Here is a tiny trained network, its code and every weight. The questions are about switching its units off for an input and a class, where a switched-off unit gives its printed mean instead of its output.

import numpy as np


def w(rows, s, z=0):
    codes = np.array(rows[::2]) - 128.0
    scale = np.full(codes.shape[1], s)
    scale[-1] = z or s
    return codes * scale


def f(y):
    return y / 2 * (1 + np.tanh(0.7978845608 * (y + 0.044715 * y**3)))


def log_softmax(a):
    a = a - a.max(-1, keepdims=True)
    return a - np.log(np.exp(a).sum(-1, keepdims=True))


def net(x, mask):
    res = np.array(x, float).reshape(1, 4) / 4 @ E
    y = f(res @ A[0][:, :-1].T + A[0][:, -1])
    res = res + np.where(mask, y, B[0][:, -1]) @ B[0][:, :-1]
    return log_softmax(res[-1] @ U[:, :-1].T + U[:, -1])


A, B = {}, {}
E = w([
[81,6,79,136,98,169],'x0',
[67,189,120,113,44,23],'x1',
[129,172,54,45,130,145],'x2',
[60,147,237,46,144,165],'x3',
],0.012)
A[0] = w([
[51,120,134,75,79,64,118],'neuron 0',
[124,98,173,204,55,77,141],'neuron 1',
[147,42,176,149,212,167,235],'neuron 2',
[145,191,133,124,77,117,49],'neuron 3',
[196,175,175,218,160,93,192],'neuron 4',
[120,38,119,168,77,180,129],'neuron 5',
[115,65,79,155,113,133,120],'neuron 6',
[119,117,65,207,111,119,130],'neuron 7',
[81,88,114,73,147,206,107],'neuron 8',
[165,162,9,90,73,117,254],'neuron 9',
[72,96,80,71,98,162,36],'neuron 10',
[198,125,35,186,134,147,216],'neuron 11',
[174,165,142,80,212,103,96],'neuron 12',
[145,173,148,192,143,127,96],'neuron 13',
],0.013,0.005)
B[0] = w([
[36,161,96,165,142,85,205],'neuron 0',
[62,168,116,184,89,134,180],'neuron 1',
[148,136,104,184,71,200,251],'neuron 2',
[74,115,103,135,168,78,165],'neuron 3',
[214,103,134,80,125,172,217],'neuron 4',
[71,165,123,124,100,78,208],'neuron 5',
[121,153,123,124,124,81,183],'neuron 6',
[87,172,123,142,111,176,183],'neuron 7',
[140,110,180,102,174,177,199],'neuron 8',
[79,112,67,175,123,75,225],'neuron 9',
[179,123,145,120,115,196,174],'neuron 10',
[76,213,42,223,6,121,231],'neuron 11',
[75,153,146,107,158,99,190],'neuron 12',
[152,81,83,84,170,177,162],'neuron 13',
],0.012,0.017)
U = w([
[149,100,173,140,140,195,74],'0',
[45,153,217,39,216,79,219],'1',
[230,66,83,77,184,2,2],'2',
[16,170,26,181,108,22,207],'3',
],0.0093,0.0031)

Each question gives the input, the list of numbers given to net, and the class t.
The units are the neurons (one row each of A and B). Each row of codes is followed by its name. A weight is (code - 128) times the scale printed after its matrix; where a second scale follows, it is the last column's (A, B and U).
mask holds one flag per neuron, in row order. A switched-off neuron (its flag False) gives its mean, the last column of its row in B, instead of its output. The means were averaged over made-up inputs and are rounded, as every weight is.
A unit's drop is (log p(t) with every unit on - log p(t) with that unit switched off) / (log p(t) with every unit on - log p(t) with every unit switched off).
The circuit of an input: a set's keep is (log p(t) with only the set's units on - log p(t) with every unit switched off) / (log p(t) with every unit on - log p(t) with every unit switched off). Starting from the 12 units with the biggest drops (on a tie, the unit counted first), units are removed one at a time, each time the one whose removal leaves the highest keep (on an exact tie, the one counted first), for as long as the keep stays at least 0.8.
units of the circuit, in order: the units of the circuit, biggest drop first
unit that matters most: the unit with the biggest drop
k most important neurons: the k neurons with the biggest drops, biggest first
drop when u is switched off: that unit's drop, to one decimal
input [-1,-7,-3,8], class 0: unit that matters most	neuron 2
input [-3,1,1,0], class 1: units of the circuit, in order	[neuron 11; neuron 2]
input [-6,4,-5,1], class 1: units of the circuit, in order	[neuron 11; neuron 9]
input [2,3,3,5], class 1: units of the circuit, in order	[neuron 11; neuron 2]
input [-7,4,2,5], class 1: 2 most important neurons	[neuron 11; neuron 9]
input [-6,-3,2,-1], class 2: 2 most important neurons	[neuron 4; neuron 0]
input [-8,-6,1,8], class 1: 2 most important neurons	[neuron 12; neuron 11]
input [4,1,4,3], class 1: 2 most important neurons	[neuron 11; neuron 2]
input [-1,-8,-1,-1], class 0: 3 most important neurons	[neuron 9; neuron 0; neuron 2]
input [4,4,0,6], class 1: 3 most important neurons	[neuron 11; neuron 9; neuron 2]
input [-7,4,-8,5], class 1: 2 most important neurons	[neuron 11; neuron 4]
input [-3,2,-1,7], class 1: 3 most important neurons	[neuron 11; neuron 9; neuron 2]
input [8,-2,8,8], class 0: drop when neuron 10 is switched off	0.3
input [1,-2,5,6], class 1: units of the circuit, in order	[neuron 11]
input [-8,-1,0,1], class 1: drop when neuron 12 is switched off	0.2
input [-7,-5,-8,-6], class 0: drop when neuron 4 is switched off	0.9
input [4,0,6,7], class 0: drop when neuron 11 is switched off	-0.1
